Below is a small trained network, with its code and all its weights. Each question gives an input and a target symbol and asks what happens when units are switched off, that is, made to give their printed mean instead of their output.

import numpy as np


def w(rows, s, z=0):
    codes = np.array(rows[::2]) - 128.0
    scale = np.full(codes.shape[1], s)
    scale[-1] = z or s
    return codes * scale


def norm(h):
    return h / np.sqrt((h * h).mean(-1, keepdims=True) + 1e-5)


def f(y):
    return y / 2 * (1 + np.tanh(0.7978845608 * (y + 0.044715 * y**3)))


def softmax(a):
    e = np.exp(a - a.max(-1, keepdims=True))
    return e / e.sum(-1, keepdims=True)


def log_softmax(a):
    a = a - a.max(-1, keepdims=True)
    return a - np.log(np.exp(a).sum(-1, keepdims=True))


def net(x, mask):
    ids = ['Θβεζημ'.index(c) for c in x.split()]
    T = len(ids)
    res = E[ids] + P[:T]
    u = 0
    for l in range(2):
        q, k, v = (norm(res) @ M[l].T for M in (Q, K, V))
        z = softmax(np.where(np.tri(T) > 0, q @ k.T / 2**0.5, -1e9)) @ v
        res = res + np.where(mask[u], z, O[l][:, -1]) @ O[l][:, :-1]
        u += 1
        y = f(norm(res) @ A[l][:, :-1].T + A[l][:, -1])
        res = res + np.where(mask[u : u + 8], y, B[l][:, -1]) @ B[l][:, :-1]
        u += 8
    return log_softmax(norm(res)[-1] @ U[:, :-1].T + U[:, -1])


Q, K, V, O, A, B = {}, {}, {}, {}, {}, {}
E = w([
[92,49,124,127,218,183,205,149],'Θ',
[147,107,122,97,92,126,38,162],'β',
[130,151,112,133,83,90,156,7],'ε',
[76,81,163,122,178,2,54,114],'ζ',
[119,97,91,195,81,73,162,150],'η',
[164,220,112,102,93,129,193,161],'μ',
],0.012)
P = w([
[162,99,150,119,137,100,178,179],'0',
[138,127,78,89,158,150,71,105],'1',
[131,161,118,116,149,144,82,97],'2',
[103,168,132,113,141,144,91,114],'3',
[79,158,143,107,126,139,112,121],'4',
[56,137,150,95,100,136,138,153],'5',
[10,97,132,81,95,145,166,152],'6',
],0.011)
Q[0] = w([
[173,107,119,235,150,126,167,126],'0.h0',
[2,99,56,38,80,81,195,147],'0.h0',
],0.0056)
K[0] = w([
[177,105,75,94,181,136,76,86],'0.h0',
[130,98,254,118,79,116,162,157],'0.h0',
],0.006)
V[0] = w([
[97,251,77,118,205,91,218,44],'0.h0',
[199,132,200,2,170,151,108,79],'0.h0',
],0.0054)
O[0] = w([
[105,135,63,2,131,84,141,146,1],'0.h0',
[120,44,254,32,95,131,110,102,154],'0.h0',
],0.0092,0.0048)
A[0] = w([
[109,169,159,234,168,166,114,190,163],'0.n0',
[192,254,171,27,71,234,224,186,5],'0.n1',
[189,111,136,137,72,142,69,158,118],'0.n2',
[155,171,84,164,52,145,177,63,191],'0.n3',
[99,121,107,46,175,118,102,176,4],'0.n4',
[81,132,154,225,55,74,109,129,192],'0.n5',
[61,194,181,141,162,183,121,162,44],'0.n6',
[138,101,159,222,63,148,203,111,130],'0.n7',
],0.0057,0.0026)
B[0] = w([
[66,143,122,126,123,207,194,36,211],'0.n0',
[104,91,203,122,169,119,5,215,146],'0.n1',
[160,166,96,66,172,186,187,153,187],'0.n2',
[130,105,136,137,117,228,55,211,144],'0.n3',
[214,131,117,133,45,180,143,157,129],'0.n4',
[81,209,143,94,89,100,1,107,254],'0.n5',
[112,95,103,123,165,161,197,73,142],'0.n6',
[131,146,80,54,107,197,111,165,173],'0.n7',
],0.0056,0.0045)
Q[1] = w([
[254,153,152,153,177,92,160,108],'1.h0',
[137,156,142,82,122,184,92,56],'1.h0',
],0.0096)
K[1] = w([
[204,112,76,136,143,188,43,80],'1.h0',
[2,178,111,73,202,126,123,140],'1.h0',
],0.0075)
V[1] = w([
[152,136,135,153,160,159,10,254],'1.h0',
[111,148,113,129,129,13,88,39],'1.h0',
],0.0058)
O[1] = w([
[103,184,170,164,95,104,252,99,250],'1.h0',
[212,88,142,188,85,153,154,227,152],'1.h0',
],0.013,0.0027)
A[1] = w([
[142,119,163,131,68,254,154,172,98],'1.n0',
[90,119,58,60,20,93,146,123,179],'1.n1',
[171,65,194,125,128,156,92,58,151],'1.n2',
[115,85,109,82,53,35,203,62,69],'1.n3',
[89,82,111,170,236,64,126,127,135],'1.n4',
[102,230,151,113,80,128,9,95,25],'1.n5',
[90,177,209,184,101,135,148,33,125],'1.n6',
[180,104,130,188,99,140,212,139,2],'1.n7',
],0.007,0.0022)
B[1] = w([
[75,128,177,162,194,18,77,193,192],'1.n0',
[212,188,170,160,193,6,75,139,157],'1.n1',
[32,7,212,60,135,136,146,219,178],'1.n2',
[169,148,248,124,180,134,206,118,133],'1.n3',
[254,169,137,240,109,136,92,172,152],'1.n4',
[151,91,104,194,251,92,108,151,218],'1.n5',
[147,136,58,49,3,202,5,201,253],'1.n6',
[130,90,155,173,225,89,125,35,135],'1.n7',
],0.0053,0.0068)
U = w([
[83,89,140,105,255,131,116,72,145],'Θ',
[66,103,197,123,67,216,88,92,106],'β',
[159,60,55,45,87,126,143,182,46],'ε',
[142,74,212,207,147,121,159,158,161],'ζ',
[136,169,29,186,111,172,157,124,247],'η',
[140,186,167,42,128,109,205,117,107],'μ',
],0.0075,0.0014)

Each question gives the input, a string of symbols that net reads in full, and the target symbol t.
The units are the heads (2 rows each of Q, K, V and O) and the neurons (one row each of A and B). Each row of codes is followed by its name. A weight is (code - 128) times the scale printed after its matrix; where a second scale follows, it is the last column's (O, A, B and U).
mask holds one flag per unit, layer by layer, with each layer's heads first. A switched-off unit (its flag False) gives its mean, the last column of its rows in O or B, instead of its output. The means were averaged over made-up inputs and are rounded, as every weight is.
A unit's drop is (log p(t) with every unit on - log p(t) with that unit switched off) / (log p(t) with every unit on - log p(t) with every unit switched off).
The circuit of an input: a set's keep is (log p(t) with only the set's units on - log p(t) with every unit switched off) / (log p(t) with every unit on - log p(t) with every unit switched off). Starting from the 12 units with the biggest drops (on a tie, the unit counted first), units are removed one at a time, each time the one whose removal leaves the highest keep (on an exact tie, the one counted first), for as long as the keep stays at least 0.8.
units of the circuit, in order: the units of the circuit, biggest drop first
unit that matters most: the unit with the biggest drop
top k neurons in layer l: the k neurons of layer l with the biggest drops, biggest first
drop when u is switched off: that unit's drop, to one decimal
input β μ β, target μ: units of the circuit, in order => [1.h0, 0.n1]
input ζ ζ ζ β Θ β β, target Θ: top 2 neurons in layer 1 => [1.n5, 1.n6]
input β β ζ, target β: top 3 neurons in layer 1 => [1.n6, 1.n0, 1.n1]
input μ β β μ β η, target μ: units of the circuit, in order => [0.n1, 1.h0, 1.n1, 0.n7]
input ζ η ζ ε β ζ μ, target ζ: unit that matters most => 0.n1
input μ ε Θ μ η, target μ: units of the circuit, in order => [0.h0, 1.n3]
input β β Θ, target β: units of the circuit, in order => [0.h0, 1.n5]
input μ Θ ζ ζ ε ζ, target μ: top 2 neurons in layer 0 => [0.n1, 0.n4]
input η β μ β ζ β, target ζ: units of the circuit, in order => [1.h0, 1.n6]
input β Θ β η ε, target η: top 2 neurons in layer 1 => [1.n5, 1.n2]
input ζ β μ ε, target μ: top 2 neurons in layer 0 => [0.n1, 0.n6]
input μ ε β ε, target μ: top 2 neurons in layer 1 => [1.n3, 1.n0]
input μ β Θ μ ζ μ ζ, target μ: drop when 1.n5 is switched off => 0.1
input η β η β, target η: drop when 0.h0 is switched off => 0.6
input η ζ ε Θ, target η: drop when 1.n4 is switched off => 0.3
input ζ ζ μ μ β Θ ε, target Θ: drop when 1.h0 is switched off => 1.0
input Θ β β η, target Θ: units of the circuit, in order => [1.h0]
